Below are the code and all the weights of a small trained network. Each question names an input and a target symbol and asks about switching units off, where a switched-off unit gives its printed mean instead of its output.

import numpy as np


def w(rows, s, z=0):
    codes = np.array(rows[::2]) - 128.0
    scale = np.full(codes.shape[1], s)
    scale[-1] = z or s
    return codes * scale


def f(y):
    return np.maximum(y, 0)


def softmax(a):
    e = np.exp(a - a.max(-1, keepdims=True))
    return e / e.sum(-1, keepdims=True)


def log_softmax(a):
    a = a - a.max(-1, keepdims=True)
    return a - np.log(np.exp(a).sum(-1, keepdims=True))


def net(x, mask):
    ids = ['αγζημπφψω'.index(c) for c in x.split()]
    T = len(ids)
    res = E[ids] + P[:T]
    r = res
    for j in range(3):
        rows = slice(2 * j, 2 * j + 2)
        q, k, v = (r @ M[0][rows].T for M in (Q, K, V))
        z = softmax(np.where(np.tri(T) > 0, q @ k.T / 2**0.5, -1e9)) @ v
        o = O[0][rows]
        res = res + np.where(mask[j], z, o[:, -1]) @ o[:, :-1]
    y = f(res @ A[0][:, :-1].T + A[0][:, -1])
    res = res + np.where(mask[3:15], y, B[0][:, -1]) @ B[0][:, :-1]
    return log_softmax(res[-1] @ U[:, :-1].T + U[:, -1])


Q, K, V, O, A, B = {}, {}, {}, {}, {}, {}
E = w([
[101,117,130],'α',
[100,96,126],'γ',
[107,53,92],'ζ',
[152,160,81],'η',
[102,113,140],'μ',
[76,55,122],'π',
[250,192,187],'φ',
[139,199,47],'ψ',
[80,114,218],'ω',
],0.016)
P = w([
[86,232,122],'0',
[127,251,104],'1',
[150,165,109],'2',
[142,172,137],'3',
[164,99,103],'4',
[172,135,113],'5',
[235,103,71],'6',
[194,104,127],'7',
[158,71,125],'8',
[176,23,77],'9',
],0.0031)
Q[0] = w([
[92,182,254],'h0',
[10,26,172],'h0',
[9,12,123],'h1',
[51,198,148],'h1',
[63,118,163],'h2',
[44,104,216],'h2',
],0.0066)
K[0] = w([
[192,216,111],'h0',
[162,147,167],'h0',
[227,137,118],'h1',
[149,226,137],'h1',
[105,178,141],'h2',
[11,75,61],'h2',
],0.011)
V[0] = w([
[126,174,240],'h0',
[161,165,46],'h0',
[97,117,79],'h1',
[107,15,160],'h1',
[163,156,134],'h2',
[124,138,254],'h2',
],0.012)
O[0] = w([
[204,118,167,37],'h0',
[126,110,2,10],'h0',
[110,224,182,199],'h1',
[84,132,167,253],'h1',
[134,134,80,26],'h2',
[183,84,115,41],'h2',
],0.0098,0.0021)
A[0] = w([
[95,144,92,72],'n0',
[91,226,96,38],'n1',
[129,81,87,132],'n2',
[170,116,76,75],'n3',
[156,47,65,78],'n4',
[171,120,130,85],'n5',
[160,146,171,138],'n6',
[120,8,140,177],'n7',
[106,174,74,254],'n8',
[172,201,192,71],'n9',
[129,77,145,185],'n10',
[119,124,71,100],'n11',
],0.012,0.0031)
B[0] = w([
[132,28,121,161],'n0',
[84,83,163,189],'n1',
[86,188,88,161],'n2',
[94,103,131,148],'n3',
[85,182,127,172],'n4',
[75,166,119,142],'n5',
[109,102,45,164],'n6',
[175,186,139,254],'n7',
[145,81,253,203],'n8',
[84,124,44,172],'n9',
[149,219,167,200],'n10',
[220,103,29,155],'n11',
],0.0058,0.0074)
U = w([
[130,120,100,52],'α',
[113,156,101,24],'γ',
[59,86,110,53],'ζ',
[127,62,64,144],'η',
[136,121,104,46],'μ',
[57,255,110,165],'π',
[133,250,22,103],'φ',
[134,52,41,253],'ψ',
[231,132,146,228],'ω',
],0.0087,0.0033)

Each question gives the input, a string of symbols that net reads in full, and the target symbol t.
The units are the heads (2 rows each of Q, K, V and O) and the neurons (one row each of A and B). Each row of codes is followed by its name. A weight is (code - 128) times the scale printed after its matrix; where a second scale follows, it is the last column's (O, A, B and U).
mask holds one flag per unit, heads first, then neurons. A switched-off unit (its flag False) gives its mean, the last column of its rows in O or B, instead of its output. The means were averaged over made-up inputs and are rounded, as every weight is.
A unit's drop is (log p(t) with every unit on - log p(t) with that unit switched off) / (log p(t) with every unit on - log p(t) with every unit switched off).
The circuit of an input: a set's keep is (log p(t) with only the set's units on - log p(t) with every unit switched off) / (log p(t) with every unit on - log p(t) with every unit switched off). Starting from the 12 units with the biggest drops (on a tie, the unit counted first), units are removed one at a time, each time the one whose removal leaves the highest keep (on an exact tie, the one counted first), for as long as the keep stays at least 0.8.
units of the circuit, in order: the units of the circuit, biggest drop first
unit that matters most: the unit with the biggest drop
top k neurons: the k neurons with the biggest drops, biggest first
which heads matter: for each layer, one digit per head in row order, 1 if its drop is at least 0.15 and else 0, layers parted by /
drop of u: that unit's drop, to one decimal
input ω γ ζ φ ψ, target ψ: unit that matters most -> h2
input φ γ μ π ζ φ φ φ, target φ: units of the circuit, in order -> [n9 n8]
input π φ φ ζ, target φ: which heads matter -> 010
input ζ π π π, target π: units of the circuit, in order -> [h1 h0]
input φ π ω ω ζ, target ω: which heads matter -> 100
input η φ γ, target φ: top 2 neurons -> [n4 n2]
input π ζ π π π π ψ ζ, target π: units of the circuit, in order -> [h1 h2]
input α ω π φ ζ ω η π, target ω: units of the circuit, in order -> [h0 n7]
input ζ ζ ζ ψ, target ζ: top 3 neurons -> [n1 n8 n0]
input π φ γ φ ψ ω ω ω α, target ω: top 2 neurons -> [n7 n9]
input π π ζ, target π: drop of n2 -> -0.1
input ω ω η γ, target ω: drop of h0 -> 0.6
input π π π π φ ω π ω γ, target ω: drop of n9 -> 0.1
input η ω η ω π π, target ω: unit that matters most -> h0
